[124 135 109 123] = Supi
[163 210  65 105] = Guke
[123 125 125 127] = geka
[126 127 125 125] = bube
[ 99 102 109 124] = basu
[125 123 124 128] = zezer
[126 127 129 128] = Lomaf
[131 127 125 120] = napu
[ 53  86 142 226] = mar
loc: [142] -> mar, 2
common napu zezer:  -> [125]
loc: [102] -> basu, 1
loc: [210] -> Guke, 1

[ 88  96 199 126  40  69  94  99  71  90 127  93  86 112  36  59  92  90
 131 107  71 146  44 127  89 110  35  88 139  95  92  96] : liv
[ 88  96 199 126  40  69  94  39  71  90 127  93  86 112  36  59  92  51
 131 107  71 146  44 127  89 110  35  88 139  95 131 139] : mar
[154 141 191 145  65  75 111 151  88  89  78 155 102 157  42  79 149  88
 167  40  77  98  54 113  88 152  48 154 103 134 164 144] : basu
find: [154 141 191 145  65  75 111 151  88  89  78 155 102 157  42  79 149  88
 167  40  77  98  54 113  88 152  48 154 103 134 164 144] -> basu
find: [ 88  96 199 126  40  69  94  39  71  90 127  93  86 112  36  59  92  51
 131 107  71 146  44 127  89 110  35  88 139  95 131 139] -> mar

[ 81  82 123  58 127  95 129 110 129  39  59 120 141 132 146 127] -> Rubi
[ 81  82 123  58 127  95 129 110 129  39  59 127  51 144 124  98] -> liv
[ 88 140 139 117 127 113 141  95 157  86  97 135 116 154 157  95] -> Lomaf
[ 81  82 123  58 127  95 129 110 129  39  59 120 141 104 105 131] -> mar
[ 88 140 139 117 127 113 141  95 157  86  97 135 116 154 157 178] -> bube
[ 87  78 133 126 135 137 137 102 148  76 101 131  87 150 141  92] -> geka
key -> tag
[135] -> q832
[141] -> q668
[136] -> q415
[137] -> q139
[134] -> q938
[138] -> q512
key geka 6:  -> q139
find: [ 81  82 123  58 127  95 129 110 129  39  59 120 141 132 146 127] -> Rubi
find: [ 88 140 139 117 127 113 141  95 157  86  97 135 116 154 157  95] -> Lomaf
find: [ 81  82 123  58 127  95 129 110 129  39  59 127  51 144 124  98] -> liv

[120 119 118 102] -> Supi
[171 120 119 116] -> napu
[171 119 118 102] -> lokev
[171 120 109 117] -> zezer
loc: [116] -> napu, 3
find: [171 120 109 117] -> zezer
common Supi zezer:  -> [120]
common zezer Supi:  -> [120]
Table of tags by key:
[109] -> q379
[118] -> q392
key Supi 2:  -> q392
find: [171 119 118 102] -> lokev

[121  93 142 137 137] = lokev
[129  58 121 125 147] = Lomaf
[138 126  86 126 138] = napu
[143 192 121 121 141] = zezer
[142 122 119 132 148] = Guke
[121  98 120 132 113] = Supi
[112 196 197 120 143] = liv
loc: [141] -> zezer, 4
common zezer lokev:  -> [121]
common lokev Lomaf:  -> [121]
loc: [192] -> zezer, 1
common zezer Supi:  -> [121]
common Guke lokev:  -> [142]

[118 144 115 144 107 147  56 144 148 142 125 143 148 145 142 159 120  71
  91  97 141  87 145  95 143 116 141  62  89 143  86 146 143  96 117  68
 142 134 144 144 158 127 142 157 154] : liv
[132 139 122 138 117 121 161 145 140 140 125 140 138 136 136  97 119 151
 147 134 132 142 137 136 133 143 125 156 150 136 148 118 125 149 134 152
 129 138 123 155 134 123 139 132 134] : napu
[122 141 113 139 108 122 129 148 142 136 117 139 136 133 134 110 112 130
 134 125 128 124 135 125 128 137 124 131 131 133 128 119 121 136 137 132
 120 124 117 131 128 114 139 128 128] : bube
[118 144 115 144 107 147  56 144 148 142 125 143 148 145 142 159 120  71
  91  97 141  87 145  95 143 116 141  62  89 143  86 146 143  96 117  68
 120  89 125  64 141 101 143 148 138] : Lomaf
[149 106 150 116 153 131 131 108 117 128 143 116 123 125 120 142 139 121
 118 131 130 135 121 144 130 115 130 123 132 125 131 135 134 121 130 117
 145 134 141 122 132 149 111 130 133] : zezer
[167 107 156 115 159 134 136 104 114 133 151 118 125 127 122 145 151 117
 116 124 134 135 123 148 135 114 133 124 133 128 130 140 138 121 124 113
 157 133 143 120 137 154 112 135 139] : basu
[122 141 113 139 108 122 129 148 142 136 117 139 136 133 134 110 112 130
 134 125 128 124 135 125 128 137 124 131 131 133 128 119 121 135 142 141
 109 133 123 138 122 117 130 122 121] : lokev
[122 141 113 139 108 122 129 148 142 136 117 139 136 133 134 110 112 130
 134 125 128 124 135 125 128 137 124 131 131 133 128 119 121 136 137 132
 120 112 131  84 122 133 113 123 123] : geka
[115 145 109 143 102 141  57 148 147 137 117 141 142 139 138 152 113  74
  96  99 134  87 140  98 135 119 134  67  90 138  85 138 134 100 125  74
 115  90 117  68 133  99 143 139 131] : Rubi
find: [132 139 122 138 117 121 161 145 140 140 125 140 138 136 136  97 119 151
 147 134 132 142 137 136 133 143 125 156 150 136 148 118 125 149 134 152
 129 138 123 155 134 123 139 132 134] -> napu
key -> tag
[142] -> q671
[96] -> q114
[125] -> q554
[143] -> q15
[97] -> q965
[110] -> q180
[159] -> q335
[160] -> q92
key Lomaf 15:  -> q335

[ 64  81 145  93 104] = lokev
[ 85 111 134  95 132] = bube
[126  63 216 137  62] = basu
[135  70 159 159  70] = zezer
[185 184  77 164 163] = mar
[107 170  99  90 175] = Lomaf
[126  63 205 137  62] = Supi
loc: [134] -> bube, 2
key -> tag
[93] -> q823
[95] -> q424
[164] -> q300
[137] -> q586
[94] -> q191
[216] -> q295
[138] -> q683
[159] -> q441
key basu 3:  -> q586

[ 88  73 127 101] : Supi
[ 93 106 120 123] : zezer
[119 123 159 145] : mar
[129  67 107  83] : napu
[199 153 131 104] : geka
[126 150 124 183] : Guke
[ 90  94 147  79] : lokev
[ 93 106 122  71] : Lomaf
[208 164 155  81] : bube
[148 207 134  92] : Rubi
[ 90  94 147  93] : liv
Table of tags by key:
[164] -> q210
[183] -> q703
[82] -> q804
[182] -> q377
[155] -> q657
[165] -> q740
[81] -> q787
[92] -> q49
key bube 3:  -> q787
find: [ 90  94 147  93] -> liv
loc: [122] -> Lomaf, 2

[134 136 134 138 162 141 157 163 135 136 114 116  72 144 152 136 127 112
 115 163 111 121 115 129  97  90 139 128 134 133 147 155 107 120 118 140
 144 145 134 127 110 122 129 112 149 135 124 135 115 122 115] : Supi
[130 125 114 110 154 140 157 158 122 130 123  92  69 121 164 162 123  95
 120 182 108 136  95 115  76 101 166 107 137  96 169 189 104 115  81 125
 154 157 134 138 131 133 115  89 161 129  85 139 112 106  85] : zezer
[128 118  90 106 129 136 155 128 113 130 122  98  58 105 184 177 126  88
 124 184 116 131  88 100  68  69 175 118 135 111 179 225  94 112 119 128
 171 187 155 129 119 126 120  75 171 123 100 145  89 118  91] : geka
[128 120 101 101 112 109 122  95 124 133 140 136 126 121 140 132 133 115
 134 141 125 122 112  96 115 114 147 129 120 129 146 185 116 135 137 122
 145 160 157 120 121 122 120 104 136 127 132 125 109 138 126] : liv
[134 136 134 138 162 141 157 163 135 136 114 116  72 144 152 136 127 112
 115 163 111 121 115 129  97 131 158 109 129 100 157 160 116 112  77 132
 150 127 121 141 132 138 121 105 147 135 101 121 124 106  97] : Guke
[127 129 128 136 155 147 155 159 132 131 112 112  75 135 156 146 129 105
 113 160 112 128 118 129  92 113 153 114 137 107 158 159 115 111  81 132
 149 139 124 137 130 134 123 107 148 130 103 130 120 110 103] : Rubi
[132 124 102  96 121 120 128 115 118 132 136 115 105 113 151 150 126 112
 134 154 123 130 101 104 102 102 152 123 125 121 151 107 107 129 124 126
 147 159 149 126 119 124 121  97 149 130 117 133 108 127 108] : mar
[125 120  97 101 116 122 133 107 121 131 133 123 105 115 154 150 132 103
 129 147 119 130 107  99  96  91 151 127 128 129 158 193 106 129 123 128
 151 168 156 121 114 119 119  98 148 130 123 132 106 132 118] : Lomaf
[135 130 106  92 131 153 162 146 108 127 111  90  48  98 186 186 116 107
 126 175 131 131  95 129  80  68 161 123 138 117 161 185  98 101 100 140
 163 165 132 136 118 131 135  89 173 123 104 151  93 110  89] : napu
[124 116 117 109 137 148 149 149 117 121 115  95  83 111 162 165 124 104
 120 170 128 136 109 130  94  91 151 123 143 111 151 161 120 107 102 124
 148 162 129 135 139 135 131 106 152 109 101 153 105 117 106] : bube
[128 117  99  92 116 132 140 115 114 127 123 112  88 105 167 163 126 107
 129 161 132 127 104 111  97  83 155 130 132 125 155 190 110 115 122 127
 157 175 148 126 124 127 130  96 154 115 120 144  94 129 113] : basu
find: [135 130 106  92 131 153 162 146 108 127 111  90  48  98 186 186 116 107
 126 175 131 131  95 129  80  68 161 123 138 117 161 185  98 101 100 140
 163 165 132 136 118 131 135  89 173 123 104 151  93 110  89] -> napu
key -> tag
[108] -> q841
[117] -> q951
[129] -> q509
[107] -> q172
[135] -> q438
[134] -> q763
key Rubi 29:  -> q172
find: [125 120  97 101 116 122 133 107 121 131 133 123 105 115 154 150 132 103
 129 147 119 130 107  99  96  91 151 127 128 129 158 193 106 129 123 128
 151 168 156 121 114 119 119  98 148 130 123 132 106 132 118] -> Lomaf
find: [124 116 117 109 137 148 149 149 117 121 115  95  83 111 162 165 124 104
 120 170 128 136 109 130  94  91 151 123 143 111 151 161 120 107 102 124
 148 162 129 135 139 135 131 106 152 109 101 153 105 117 106] -> bube
find: [128 118  90 106 129 136 155 128 113 130 122  98  58 105 184 177 126  88
 124 184 116 131  88 100  68  69 175 118 135 111 179 225  94 112 119 128
 171 187 155 129 119 126 120  75 171 123 100 145  89 118  91] -> geka

[ 57  56 132 132] : napu
[154  44 115 126] : mar
[ 45  72  81 220] : liv
[ 58 188 187 106] : Rubi
[ 57  95 193 132] : lokev
[157  29 178  57] : Guke
[ 41 188  40  73] : basu
[112 208  40  35] : zezer
loc: [157] -> Guke, 0
common basu zezer:  -> [40]
common napu Guke:  -> [57]
loc: [81] -> liv, 2
common Guke lokev:  -> [57]
loc: [193] -> lokev, 2
loc: [35] -> zezer, 3

[ 99 100 141 162 148 104] = Lomaf
[134 126 104 134  76 139] = lokev
[139 148 120 118 104 106] = zezer
[120 112 127 154 132 167] = mar
[154 162 123 111 121 158] = bube
[118 112 112 151 101 120] = Guke
[159 140 139 125 135 133] = basu
[166 158  82 105  49 136] = Supi
common bube Supi:  -> [158]
tags:
[131] -> q99
[136] -> q420
[132] -> q228
[48] -> q86
[135] -> q416
[49] -> q12
[82] -> q770
key Supi 4:  -> q12

[121 126 109 133 137 208 111 143 135]  bube
[ 45 119  77 134 104 121 174 167 104]  lokev
[139 132  72 127 117 103  84 127 111]  zezer
[120 181 128  42 157  92 163 112  77]  basu
[107 100 105 121 126 142 115 151  77]  mar
[ 93 112 112 146 164 112 144 146 117]  liv
loc: [181] -> basu, 1
common liv basu:  -> [112]
loc: [105] -> mar, 2
loc: [119] -> lokev, 1

[ 68  57 220 132  88 137 163 137 167 145  87 123 163 131 161  71 211 126
 100  80 199  48  67 140 105 126 108 154 150 165] = lokev
[110 125 207 115  79 103 169 139 175  76 175  99  55 181 158 135  78 157
 112  77  86 126 180  81 171  98  67 130  99  95] = bube
[ 99 208 121  58 122 162 149 105 124 188 123 122 160 106  92 160  47  91
 117 112  90 182 181  90 172 145 168  67 181 154] = Guke
[119  55 107 149 130  81 145 107  86 135 137  81 199 101  72 103 170 121
 107 148 198  47  58 139  98 112 188 136 105 161] = napu
[152  63 159  71 139 163  56 113  99  89  41 186 197  90 157  98  80 158
 173 144 154 159  78 134  89 144 150 181 111 165] = liv
[ 82  48 111 162 123  73 201 140 104 164 151  77 158 166 118 119 195 100
  94  92 161  91 108 151 133 111  63 102 123 102] = Supi
[165 162 129 161 142 157  50 140 171  50  80 129  81 142 141  76  82 136
 176 148  83 182 170 144  89 135  92 133  83 127] = basu
[ 68  57 220 132  88 137 163 137 167 145  87 123 163 131 161  71 211 126
 100  80 199  48  67 140 128 126 108 154 150 165] = geka
[ 88 208 220  65  86 148 192 106 176  99 136 184  79 178 104 124  66 125
 104  76 121  98 165  59 110 124 143 130 137 142] = Rubi
[ 54 103 211 112  68 153 201 132 161 189 134 181  86 108 160 123 210 129
  92 114 143  44  76  83 149 130 146 182 180 115] = Lomaf
tags:
[66] -> q366
[58] -> q852
[65] -> q452
[88] -> q76
[89] -> q251
[59] -> q166
[112] -> q504
key Rubi 3:  -> q452
find: [119  55 107 149 130  81 145 107  86 135 137  81 199 101  72 103 170 121
 107 148 198  47  58 139  98 112 188 136 105 161] -> napu
loc: [101] -> napu, 13
find: [ 68  57 220 132  88 137 163 137 167 145  87 123 163 131 161  71 211 126
 100  80 199  48  67 140 105 126 108 154 150 165] -> lokev
find: [110 125 207 115  79 103 169 139 175  76 175  99  55 181 158 135  78 157
 112  77  86 126 180  81 171  98  67 130  99  95] -> bube

[112 170 156 192 111 115 191  72 176] = liv
[160 161 157 163 191  83 130  78 203] = geka
[ 82 163 137  83  77  89 127 112 209] = Supi
[131 169 153 151 150  95 196  93 160] = basu
common liv geka:  -> [191]
Table of tags by key:
[130] -> q111
[192] -> q830
[191] -> q722
[111] -> q903
[156] -> q731
[157] -> q5
key geka 4:  -> q722
loc: [93] -> basu, 7

[138 169 113 157 126 148 157 152 162 172] = napu
[106 112 115 115  51  76 120  66 119 108] = Guke
[144 147 112 141 120 138 139 138 146 150] = zezer
[139  85 109  97  87  98  93  93 101  90] = lokev
[140 120  91 128  75 103 114 104 140 138] = Supi
[162 157 148 138 197 188 154 183 129 144] = geka
[144 117  99 124 105 124 112 133 130 130] = Lomaf
[108 157 169 135 169 164 167 162 116 135] = Rubi
[137  93 122 100 106 111 102 106  98  92] = mar
[181  93 106 103 148 146  91 129 107 103] = bube
[121 137 123 133 118 133 136 140 130 138] = basu
common Guke Lomaf:  -> [112]
common napu basu:  -> [138]

